Here is a tiny trained network, its code and every weight. The questions are about switching its units off for an input and a class, where a switched-off unit gives its printed mean instead of its output.

import numpy as np


def w(rows, s, z=0):
    codes = np.array(rows[::2]) - 128.0
    scale = np.full(codes.shape[1], s)
    scale[-1] = z or s
    return codes * scale


def norm(h):
    return h / np.sqrt((h * h).mean(-1, keepdims=True) + 1e-5)


def f(y):
    return np.maximum(y, 0)


def log_softmax(a):
    a = a - a.max(-1, keepdims=True)
    return a - np.log(np.exp(a).sum(-1, keepdims=True))


def net(x, mask):
    res = np.array(x, float).reshape(1, 3) / 4 @ E
    u = 0
    for l in range(4):
        y = f(norm(res) @ A[l][:, :-1].T + A[l][:, -1])
        res = res + np.where(mask[u : u + 5], y, B[l][:, -1]) @ B[l][:, :-1]
        u += 5
    return log_softmax(norm(res)[-1] @ U[:, :-1].T + U[:, -1])


A, B = {}, {}
E = w([
[105,242,230,131,138,85],'x0',
[254,103,192,138,208,160],'x1',
[78,90,170,120,156,177],'x2',
],0.0083)
A[0] = w([
[218,160,108,186,132,72,120],'0.n1',
[111,107,137,130,2,124,4],'0.n2',
[27,165,175,120,169,223,166],'0.n3',
[179,133,46,182,48,58,108],'0.n4',
[152,172,150,141,115,81,159],'0.n5',
],0.0059,0.0034)
B[0] = w([
[76,99,80,154,160,254,218],'0.n1',
[151,168,91,171,158,66,164],'0.n2',
[171,66,77,54,189,183,251],'0.n3',
[224,175,81,90,187,154,247],'0.n4',
[199,126,137,177,113,135,212],'0.n5',
],0.009,0.0034)
A[1] = w([
[114,189,254,141,96,64,225],'1.n1',
[160,107,139,147,84,86,40],'1.n2',
[159,189,238,37,122,107,254],'1.n3',
[153,149,103,168,83,120,59],'1.n4',
[26,143,105,81,19,56,251],'1.n5',
],0.0089,0.0017)
B[1] = w([
[68,76,166,83,20,137,210],'1.n1',
[130,98,153,102,147,188,128],'1.n2',
[91,102,71,195,71,163,236],'1.n3',
[128,61,34,130,234,212,168],'1.n4',
[255,62,168,214,226,99,253],'1.n5',
],0.008,0.0048)
A[2] = w([
[184,163,124,166,189,188,111],'2.n1',
[132,122,3,182,234,216,156],'2.n2',
[146,23,92,192,170,63,63],'2.n3',
[180,122,145,2,204,206,71],'2.n4',
[12,158,15,135,211,29,249],'2.n5',
],0.0046,0.0018)
B[2] = w([
[170,176,97,104,132,82,185],'2.n1',
[128,167,197,1,107,101,254],'2.n2',
[153,188,141,129,127,71,183],'2.n3',
[34,137,99,192,168,122,184],'2.n4',
[143,73,251,205,204,194,159],'2.n5',
],0.0069,0.0081)
A[3] = w([
[224,129,90,85,122,197,40],'3.n1',
[98,223,144,67,165,58,123],'3.n2',
[203,254,61,153,66,107,215],'3.n3',
[225,16,14,131,94,101,254],'3.n4',
[240,202,183,160,159,165,163],'3.n5',
],0.0077,0.0009)
B[3] = w([
[70,121,157,155,45,79,242],'3.n1',
[12,86,110,88,59,121,150],'3.n2',
[166,18,143,34,161,255,198],'3.n3',
[108,180,190,204,100,150,254],'3.n4',
[85,128,104,172,195,50,240],'3.n5',
],0.0086,0.0076)
U = w([
[148,108,149,204,181,69,170],'0',
[158,95,93,105,182,243,172],'1',
[113,121,160,188,4,161,157],'2',
[77,119,104,85,105,90,97],'3',
[161,230,71,110,91,114,3],'4',
[126,208,58,126,89,102,45],'5',
],0.016,0.0063)

Each question gives the input, the list of numbers given to net, and the class t.
The units are the neurons (one row each of A and B). Each row of codes is followed by its name. A weight is (code - 128) times the scale printed after its matrix; where a second scale follows, it is the last column's (A, B and U).
mask holds one flag per neuron, layer by layer. A switched-off neuron (its flag False) gives its mean, the last column of its row in B, instead of its output. The means were averaged over made-up inputs and are rounded, as every weight is.
A unit's drop is (log p(t) with every unit on - log p(t) with that unit switched off) / (log p(t) with every unit on - log p(t) with every unit switched off).
The circuit of an input: a set's keep is (log p(t) with only the set's units on - log p(t) with every unit switched off) / (log p(t) with every unit on - log p(t) with every unit switched off). Starting from the 12 units with the biggest drops (on a tie, the unit counted first), units are removed one at a time, each time the one whose removal leaves the highest keep (on an exact tie, the one counted first), for as long as the keep stays at least 0.8.
circuit, biggest first: the units of the circuit, biggest drop first
unit that matters most: the unit with the biggest drop
top k neurons: the k neurons with the biggest drops, biggest first
top k neurons in layer l: the k neurons of layer l with the biggest drops, biggest first
input [5,2,-3], class 2: unit that matters most -> 1.n1
input [-1,-4,-5], class 1: top 2 neurons -> (3.n3, 0.n4)
input [0,3,2], class 3: top 3 neurons -> (1.n5, 1.n1, 3.n2)
input [-7,-4,6], class 2: top 3 neurons -> (3.n4, 3.n3, 3.n5)
input [0,4,-6], class 1: top 2 neurons -> (3.n3, 1.n5)
input [8,6,4], class 2: circuit, biggest first -> (1.n1, 1.n3)
input [7,-6,-7], class 1: top 2 neurons -> (3.n3, 3.n1)
input [-2,-5,-3], class 0: top 2 neurons -> (2.n5, 1.n5)
input [2,-2,-3], class 3: top 3 neurons -> (2.n2, 3.n2, 1.n4)
input [-5,-7,-6], class 0: top 3 neurons in layer 0 -> (0.n3, 0.n1, 0.n5)
input [-5,0,4], class 2: top 4 neurons -> (3.n3, 3.n5, 0.n1, 1.n4)
input [8,6,-7], class 2: top 4 neurons -> (1.n1, 0.n4, 1.n3, 0.n3)
input [5,-7,-8], class 1: top 4 neurons -> (3.n3, 0.n4, 3.n1, 0.n5)
input [-7,-1,-4], class 2: circuit, biggest first -> (3.n4)
input [6,1,-5], class 2: top 2 neurons in layer 1 -> (1.n1, 1.n3)
input [6,-8,5], class 0: top 2 neurons -> (1.n5, 0.n3)
input [7,-4,7], class 1: top 2 neurons in layer 2 -> (2.n3, 2.n2)
input [-1,2,1], class 3: top 2 neurons in layer 1 -> (1.n1, 1.n5)
input [-2,4,4], class 0: top 2 neurons in layer 0 -> (0.n1, 0.n3)
input [-7,-2,-2], class 2: unit that matters most -> 3.n4
input [1,3,-3], class 3: top 2 neurons in layer 0 -> (0.n1, 0.n4)
